Zenoz: [109 131 139 152 137 189 105  65 136 107]
Fitev: [153 137 141 189 137  65 136 105 152 171]
pedaf: [105  63 155 154  91 116 151 171 137  76]
[189 137  65 136 105]
Fitev
[105  65]
Zenoz
[152 137 189 105  65 136]
Zenoz
[153 137 141 189 137  65]
Fitev
[ 63 155 154  91 116]
pedaf

dap: [128 139  94 110 111 116 131 116 146  89 151 108 151 103 135 147 134 104]
fofu: [111 129 153 137 168 167 156 128 135 120 129 134 156 120 113 147 109 115]
pimaz: [115 128 168 119 150 146 148 132 111 110 120 143 147 115 112 133  80 123]
napu: [125 128  78 134 118 106 107 116 134 128 149 118 117 132 160 144 132 123]
Vebuk: [136 134 127 134 111 156 118 117 134 149 107 116 132 128 135 147 134 104]
dumek: [106 121 112 167 118 135 130 128 127 156 113 153 107 159 141 139 129 164]
dabot: [130 148  75 102 127 127 122 124 133  88 133 103 139 106 128 143 131 120]
rul: [125 128  78 134 118 102 107 116 134 128 149 118 117 132 160 144 159 108]
Sapov: [136 111 155 162 124 124 133 127 148 174 136 142 120 153 136 120 162 131]
mulog: [157 138 163 106 145 156 140 136 133 127 134 111 156 106 104 127 135 100]
fop: [125 128  78 134 118 102 107 116 134 128 149 118 117 132 160 144 159 123]
[136 133 127 134 111 156 106]
mulog
[111 156 118]
Vebuk
[125 128  78 134 118 102 107 116 134 128 149 118 117 132 160 144 159 108]
rul
[128 139  94 110 111 116 131 116 146  89 151 108 151 103 135 147 134 104]
dap
[148  75 102 127 127 122 124 133  88]
dabot

revik: [169 163 157 170]
Ral: [169 163 157  88]
pideg: [ 73  89 131  88]
bafof: [110 117 130 118]
[169 163 157  88]
Ral
[130 118]
bafof

Pugab: [134 132 117 137 122 123]
Taliv: [108 102 139 161 132  79]
Nesiz: [119 114  87 128 131 129]
revun: [135 146 186 138 129 170]
lof: [119 114  87 128 125 196]
[119 114  87 128 131 129]
Nesiz
[114  87 128 125 196]
lof

Posu: [119 122 173 103]
kavab: [127 112 122 181]
Nelap: [135 173 122  92]
sul: [130 146 116  90]
Tegun: [182 140 139 100]
pera: [135 157 140 123]
[112 122 181]
kavab
[116  90]
sul
[135 157]
pera
[135 173]
Nelap
[122 173]
Posu

dapim: [127 130 127 125 118 130 117 134 134 116 138 132 122 123 127 131 135 137
 124]
Bukep: [133 134 131 132 136 132 137 131 128 130 137 116 134 127 133 126 135 114
 118]
Dolen: [135 132 131 132  95 132 126 124 134 136 125 132 122 127 115 120 120 127
 125]
Tiz: [125 132 122 127 115 119 120 127 134 136 125 133 126 125 120 127 125 126
 125]
[134 136 125 133 126 125 120 127 125 126]
Tiz
[116 134 127 133 126 135 114 118]
Bukep
[125 132 122 127 115 119 120]
Tiz
[125 132 122 127 115 120 120 127]
Dolen

Rakub: [112 103 121 108 122  89 126 131  91 118  92 102]
Deko: [163 147 108 163 153 141 121 117 150 140 158 124]
mopi: [104 130 154 113 113 139 135 140 134 123 127 147]
Fedi: [174 133  87 159 163 111 111 107 125 142 135 101]
tavob: [132 117 119 126 130 109 125 126 112 125 114 114]
tus: [114 103 119 111 118  92 124 127  96 120  94 108]
lav: [133 102  96 124 140  75 115 116  84 125  94  81]
[135 140 134 123 127 147]
mopi
[174 133  87 159]
Fedi
[104 130 154 113 113 139 135 140 134 123 127]
mopi

Rab: [126 118 112 128 116 112 155 145 117 129 120 150 108 144 132 135 106 128
 130 105 132 134 148 136 140 138 143 131 130 113 138 116 113 131 128 120
 135 156 129 127 141 127 117  97 133 142 118 130 116 129 133 141 136 114]
ralat: [127 143 105 131 117 105 159 149 113 124 117 155 108 143 125 140 101 132
 126  98 132 136 156 135 144 143 147 135 131 112 133 120 114 133 128 116
 130 158 135 127 144 124 118  95 135 138 114 128 119 131 134 144 137 111]
pov: [130 134  84 128 116 112 155 145 117 129 120 144 108 144 132 135 106 114
 130 105 132 134 129 136 140 138 143 131 130 113 138 116 113 131 128 120
 135 156 129 127 141 127 117  97 133 125 140 130 116 129 133 141 136 114]
bigav: [105 132 134 128 136 140 116 104 113 168 122 147 102 136 143 134 112 111
 135  98 126 140 165 142 123 119 129 111 103  96 140 147  87 115 122 129
 149 176 126 113 160 137 126 106 127 154 116 151 108 154 118 158 123 118]
gedo: [131 127 109 116 111 128 135 140 113 150 136 139 116 150 150 119 113 109
 150 114 142 147 128 129 129 141 147 126 133 106 140 106 114 119 116 121
 132 143 115 120 140 138 114 110 143 156 103 122 115 137 144 144 131 117]
[105 132 134 129 136 140]
pov
[124 118]
ralat
[115 122 129 149]
bigav
[150 119 113 109 150 114 142 147 128 129 129 141]
gedo
[118  95 135 138 114 128 119 131 134]
ralat
[132 136 156 135 144 143 147 135 131 112]
ralat

mabis: [139  77 144 172 113  99 140 101  93 161  99 162 159  81  81 112 179  64
 170 128  81 109 180 157 131 107 137 136 154]
nosal: [134  68 139 178  96  97 123 101  80 169  87 152 159  69  81 116 179  64
 170 131 100  95 180 152 132  96 143 138 176]
Subet: [134  69 139 176  99  97 124 101  82 168  88 152 159  70  81 115 179  64
 170 131 100  95 180 152 130 102 139 138 160]
leze: [139  77 144 172 113  99 140 101  93 161  99 162 159  81  81 112 179  64
 170 128  81 109 180 157 129 107 137 136 154]
tusit: [ 91 161 139 176  99  97 124 101  82 168  88 152 159  70  81 115 179  64
 170 131 100  95 180 152 130 102 139 138 160]
[ 91 161 139 176  99  97 124 101  82 168  88 152 159  70  81 115 179  64
 170 131 100  95 180 152 130 102 139 138 160]
tusit
[139  77 144 172 113  99 140 101  93 161  99 162 159  81  81 112 179  64
 170 128  81 109 180 157 131 107 137 136 154]
mabis
[134  69 139 176  99  97 124 101  82 168  88 152 159  70  81 115 179  64
 170 131 100  95 180 152 130 102 139 138 160]
Subet

miger: [116  97 110 142 118 122 191  96 124 124]
falo: [121  81 141 110 142  85 191 166 129 125]
tevub: [128  92 115 149 109 159 156  85 123 136]
Ligum: [130  96 127 139 120 108 141 147 130 129]
naz: [146  88 134 141 121 139 144 145 131 135]
[149 109]
tevub
[139 120]
Ligum

vubo: [127 127 128 130 130 131]
Pedu: [130 136  97 143 161 188]
patu: [159  65 119 170  97 145]
Duli: [ 73 107 174 191 157 153]
pizal: [133 125 130 125 130 129]
zosar: [127 127 127 128 124 125]
[ 73 107 174 191 157]
Duli
[170  97]
patu

Nup: [156 142 118  87 125 148 152 137 121 126  97 145 122 165 151 136 123 140
 136 118 120 120  82  92 107 174 174 110 148 102 155 137 125 105 136 127
 160  95 151 190 113 144 139 155]
mik: [135 122 117 123 112 116 120 140 143 171 119 107 147 140 135 161 143 167
 124 123 100 149 108  94 149 169 135 107 147 136 132 129 130 116 145 143
 139 129 133 159 133 112 131 133]
vap: [121 117 104 120 125 119 142 142 142 147 107 146 137 118 127 157 139 163
 139 126 114 166 126 104 126 153 146 136 154 144 129 138 128 133 154 129
 142  99 140 150 126 124 131 157]
geli: [150 190 113 144 125 169 148 134 120 152 153 100 102 147 129 128  92 130
 135 108 145 161 150 158 123 149 105 189  91 169 128 111 102 111 168 149
  90 139 121 102 125 118 122 160]
[167 124]
mik
[151 190 113 144]
Nup
[140 143 171 119 107 147 140 135 161 143 167]
mik

fidez: [147 147 194 146 147 147 161 137 139 131 116 117 115]
damu: [122 109 194 146 147 147 161 137 139 131 143 130 147]
zove: [122 109 194 146 147 147 151 171 143 169 117 117 163]
[122 109 194 146 147 147 161 137 139 131 143 130 147]
damu
[147 147 194 146 147 147 161 137 139 131 116 117 115]
fidez

Ruk: [155  62  97 153]
dor: [144  96 103 145]
tasem: [ 91 119 129 153]
vidu: [114 141 135 168]
bugib: [137 144 133 150]
Kikod: [143 117 115  90]
Gan: [128 115 142  83]
Nov: [119 129  91  96]
sizif: [121 119 179 150]
[121 119 179]
sizif
[ 91 119 129]
tasem
[114 141]
vidu

sar: [107 129 132 136 120  90 123 127 127 124 129 157 128  68 127 132 135]
vove: [107 129 132 136 120  90 175 112 127 124 128 157 129  68 127 132 135]
Sepug: [117  97 145 113 118 142 112 175 135 118 143 128 140 153 111 120 165]
Ranez: [115  88 144 124  95 138 133 160 108 139 120 147 155  98 104 156 165]
nama: [130 149 122 130  74 127 138 124 159 119 122 119 125 104  85  76 124]
[128 157 129]
vove
[112 175]
Sepug
[175 135]
Sepug
[ 74 127 138 124 159 119 122 119 125 104]
nama
[133 160 108 139]
Ranez

Bires: [118 131 137 115 122 113 135 131 120 138 121 113 119 113 137 127 135 140
 128 135 136]
lek: [118 131 167  65  87 101 176 166 132 184  77  88  93 101 142  95 135 169
 159 165 148]
Bez: [147 123 106 159 146 157 110 117 142 103 146 160 149 157 110 134 114 102
 123 111 110]
[157 110 117 142 103]
Bez
[123 106 159]
Bez
[146 160 149]
Bez
[131 167]
lek
[118 131 137 115 122 113 135 131 120 138 121 113 119 113 137 127 135 140
 128 135 136]
Bires

